Below are the code and all the weights of a small trained network. Each question names an input and a target symbol and asks about switching units off, where a switched-off unit gives its printed mean instead of its output.

import numpy as np


def w(rows, s, z=0):
    codes = np.array(rows[::2]) - 128.0
    scale = np.full(codes.shape[1], s)
    scale[-1] = z or s
    return codes * scale


def f(y):
    return np.maximum(y, 0)


def softmax(a):
    e = np.exp(a - a.max(-1, keepdims=True))
    return e / e.sum(-1, keepdims=True)


def log_softmax(a):
    a = a - a.max(-1, keepdims=True)
    return a - np.log(np.exp(a).sum(-1, keepdims=True))


def net(x, mask):
    ids = ['ΘΛΠΣΩβγζημξψ'.index(c) for c in x.split()]
    T = len(ids)
    res = E[ids] + P[:T]
    u = 0
    for l in range(2):
        r = res
        for j in range(2):
            rows = slice(3 * j, 3 * j + 3)
            q, k, v = (r @ M[l][rows].T for M in (Q, K, V))
            z = softmax(np.where(np.tri(T) > 0, q @ k.T / 3**0.5, -1e9)) @ v
            o = O[l][rows]
            res = res + np.where(mask[u + j], z, o[:, -1]) @ o[:, :-1]
        u += 2
        y = f(res @ A[l][:, :-1].T + A[l][:, -1])
        res = res + np.where(mask[u : u + 12], y, B[l][:, -1]) @ B[l][:, :-1]
        u += 12
    return log_softmax(res[-1] @ U[:, :-1].T + U[:, -1])


Q, K, V, O, A, B = {}, {}, {}, {}, {}, {}
E = w([
[160,191,107,114,194],'Θ',
[213,217,101,203,130],'Λ',
[110,152,155,89,156],'Π',
[106,128,205,39,114],'Σ',
[214,192,89,128,54],'Ω',
[211,251,172,223,183],'β',
[45,77,75,237,237],'γ',
[57,136,108,86,157],'ζ',
[116,212,155,121,236],'η',
[97,143,188,150,222],'μ',
[163,93,171,56,30],'ξ',
[151,90,117,129,41],'ψ',
],0.015)
P = w([
[192,100,168,179,69],'0',
[160,192,106,120,134],'1',
[4,227,136,168,99],'2',
[131,60,98,135,95],'3',
[156,189,94,97,158],'4',
[3,204,153,108,43],'5',
],0.012)
Q[0] = w([
[254,144,96,81,110],'L0H0',
[171,170,99,126,190],'L0H0',
[85,67,199,91,102],'L0H0',
[57,151,153,117,167],'L0H1',
[144,105,131,133,65],'L0H1',
[127,97,100,77,236],'L0H1',
],0.0092)
K[0] = w([
[93,1,163,149,41],'L0H0',
[107,25,205,131,87],'L0H0',
[130,197,65,146,232],'L0H0',
[31,150,111,33,109],'L0H1',
[107,245,62,120,73],'L0H1',
[185,215,131,212,246],'L0H1',
],0.0065)
V[0] = w([
[135,113,146,129,128],'L0H0',
[173,118,173,40,151],'L0H0',
[165,145,115,103,206],'L0H0',
[193,120,128,254,132],'L0H1',
[117,77,50,129,108],'L0H1',
[69,84,231,145,51],'L0H1',
],0.0086)
O[0] = w([
[68,28,160,118,175,133],'L0H0',
[165,130,137,64,114,66],'L0H0',
[136,165,112,193,149,48],'L0H0',
[164,98,137,104,79,254],'L0H1',
[1,62,96,63,97,24],'L0H1',
[149,132,131,219,80,249],'L0H1',
],0.007,0.0025)
A[0] = w([
[53,203,213,96,146,41],'L0N0',
[87,162,144,140,155,112],'L0N1',
[139,113,23,207,93,89],'L0N2',
[177,59,89,104,67,85],'L0N3',
[133,241,125,149,108,3],'L0N4',
[55,141,126,100,195,104],'L0N5',
[197,137,199,107,141,21],'L0N6',
[152,182,209,2,123,53],'L0N7',
[121,99,178,120,190,88],'L0N8',
[160,198,103,107,187,240],'L0N9',
[127,33,239,108,122,177],'L0N10',
[92,225,85,86,105,116],'L0N11',
],0.0091,0.0025)
B[0] = w([
[178,60,66,172,66,213],'L0N0',
[207,162,94,85,75,179],'L0N1',
[190,48,135,147,97,196],'L0N2',
[74,123,81,104,57,197],'L0N3',
[109,85,75,179,154,254],'L0N4',
[228,105,155,155,111,177],'L0N5',
[183,112,165,188,143,186],'L0N6',
[51,154,154,131,129,197],'L0N7',
[140,35,119,190,179,141],'L0N8',
[110,48,87,103,125,243],'L0N9',
[145,149,225,219,18,174],'L0N10',
[108,107,189,253,163,228],'L0N11',
],0.007,0.0075)
Q[1] = w([
[136,23,89,120,102],'L1H0',
[246,167,74,108,103],'L1H0',
[79,118,85,170,118],'L1H0',
[51,155,124,243,123],'L1H1',
[254,80,236,75,135],'L1H1',
[178,67,96,101,120],'L1H1',
],0.0077)
K[1] = w([
[156,62,64,9,119],'L1H0',
[147,22,133,45,79],'L1H0',
[177,75,78,171,177],'L1H0',
[148,109,206,171,155],'L1H1',
[64,187,121,58,218],'L1H1',
[114,2,26,79,132],'L1H1',
],0.0082)
V[1] = w([
[124,120,120,156,55],'L1H0',
[143,73,123,152,130],'L1H0',
[88,145,110,93,122],'L1H0',
[109,117,75,161,182],'L1H1',
[2,69,59,148,27],'L1H1',
[150,31,63,111,158],'L1H1',
],0.0091)
O[1] = w([
[138,112,98,180,126,244],'L1H0',
[166,88,112,132,136,204],'L1H0',
[169,114,103,128,135,47],'L1H0',
[147,134,174,165,110,64],'L1H1',
[143,245,142,151,177,203],'L1H1',
[199,151,182,122,122,127],'L1H1',
],0.012)
A[1] = w([
[131,183,141,254,178,98],'L1N0',
[128,78,144,173,203,126],'L1N1',
[111,63,189,136,123,251],'L1N2',
[13,202,41,143,178,160],'L1N3',
[146,161,60,84,61,162],'L1N4',
[207,188,117,172,185,221],'L1N5',
[139,57,50,117,60,147],'L1N6',
[134,73,53,243,73,2],'L1N7',
[171,210,97,42,188,184],'L1N8',
[129,10,95,40,170,202],'L1N9',
[115,78,142,206,238,65],'L1N10',
[200,145,141,189,70,145],'L1N11',
],0.0085,0.0046)
B[1] = w([
[162,100,167,74,116,246],'L1N0',
[49,230,188,83,60,167],'L1N1',
[21,229,137,167,163,173],'L1N2',
[121,52,169,145,177,197],'L1N3',
[148,140,137,229,96,150],'L1N4',
[63,131,81,60,131,227],'L1N5',
[160,137,61,138,140,192],'L1N6',
[214,164,197,116,137,253],'L1N7',
[110,41,73,134,2,153],'L1N8',
[121,112,95,26,147,164],'L1N9',
[109,161,153,162,39,180],'L1N10',
[174,186,154,42,214,220],'L1N11',
],0.0065,0.023)
U = w([
[89,144,105,102,178,253],'Θ',
[173,164,103,112,209,2],'Λ',
[117,96,125,167,234,221],'Π',
[102,104,205,178,99,101],'Σ',
[215,61,64,157,254,118],'Ω',
[171,115,150,197,83,77],'β',
[124,113,152,75,139,172],'γ',
[157,47,100,63,141,172],'ζ',
[125,110,212,117,164,39],'η',
[165,59,202,110,166,102],'μ',
[100,136,126,209,93,162],'ξ',
[150,168,15,157,101,103],'ψ',
],0.0087,0.0065)

Each question gives the input, a string of symbols that net reads in full, and the target symbol t.
The units are the heads (3 rows each of Q, K, V and O) and the neurons (one row each of A and B). Each row of codes is followed by its name. A weight is (code - 128) times the scale printed after its matrix; where a second scale follows, it is the last column's (O, A, B and U).
mask holds one flag per unit, layer by layer, with each layer's heads first. A switched-off unit (its flag False) gives its mean, the last column of its rows in O or B, instead of its output. The means were averaged over made-up inputs and are rounded, as every weight is.
A unit's drop is (log p(t) with every unit on - log p(t) with that unit switched off) / (log p(t) with every unit on - log p(t) with every unit switched off).
The circuit of an input: a set's keep is (log p(t) with only the set's units on - log p(t) with every unit switched off) / (log p(t) with every unit on - log p(t) with every unit switched off). Starting from the 12 units with the biggest drops (on a tie, the unit counted first), units are removed one at a time, each time the one whose removal leaves the highest keep (on an exact tie, the one counted first), for as long as the keep stays at least 0.8.
circuit, biggest first: the units of the circuit, biggest drop first
most important unit: the unit with the biggest drop
k most important neurons: the k neurons with the biggest drops, biggest first
k most important neurons of layer l: the k neurons of layer l with the biggest drops, biggest first
heads that matter: for each layer, one digit per head in row order, 1 if its drop is at least 0.15 and else 0, layers parted by /
input β Σ μ, target ζ: circuit, biggest first	(L1H1 L0H1)
input ψ γ ψ, target Θ: 2 most important neurons of layer 0	(L0N3 L0N10)
input Π ξ β Σ η Σ, target ξ: circuit, biggest first	(L1H1 L1N11 L1N0)
input Ω μ Ω Π ψ, target ψ: circuit, biggest first	(L1N0 L1N3)
input Λ β γ, target β: most important neuron of layer 0	(L0N5)
input β Ω Π Λ ξ ξ, target ζ: circuit, biggest first	(L0H1 L1H1)
input Σ Λ Σ ψ β μ, target Ω: heads that matter	10 / 01
input μ ξ ψ ψ ψ μ, target ψ: 2 most important neurons of layer 0	(L0N0 L0N10)
input γ Λ μ, target Λ: heads that matter	11 / 01
input ψ Λ Π Θ, target ζ: circuit, biggest first	(L0N11 L0H1 L1N2)
input β γ Λ ζ ξ β, target ζ: circuit, biggest first	(L0H1 L1H1)
input γ Θ γ ζ Π Λ, target Λ: circuit, biggest first	(L1H1 L1N11)
input β ξ Θ Λ Λ ξ, target ζ: circuit, biggest first	(L1H1 L0H1)
input γ ξ γ, target Λ: 2 most important neurons	(L0N1 L1N11)
input Λ Θ Θ Ω, target ψ: heads that matter	01 / 00
input η ψ β ξ ψ, target ψ: 2 most important neurons	(L0N11 L1N7)
input ψ ψ β, target Θ: 4 most important neurons	(L0N10 L1N5 L0N3 L1N3)
input γ ψ μ μ ξ ζ, target Λ: circuit, biggest first	(L1H1 L0H1 L0N2)
input ζ ψ β ξ, target β: circuit, biggest first	(L0N10 L1N5)
input Λ Λ Λ, target β: heads that matter	10 / 01
input ψ γ ψ ψ, target Λ: circuit, biggest first	(L1H1 L0N3)
input Λ ψ ψ ξ ψ Θ, target β: most important unit	L0N6
input ξ Θ ξ Θ ψ Λ, target Π: 2 most important neurons	(L1N3 L0N10)
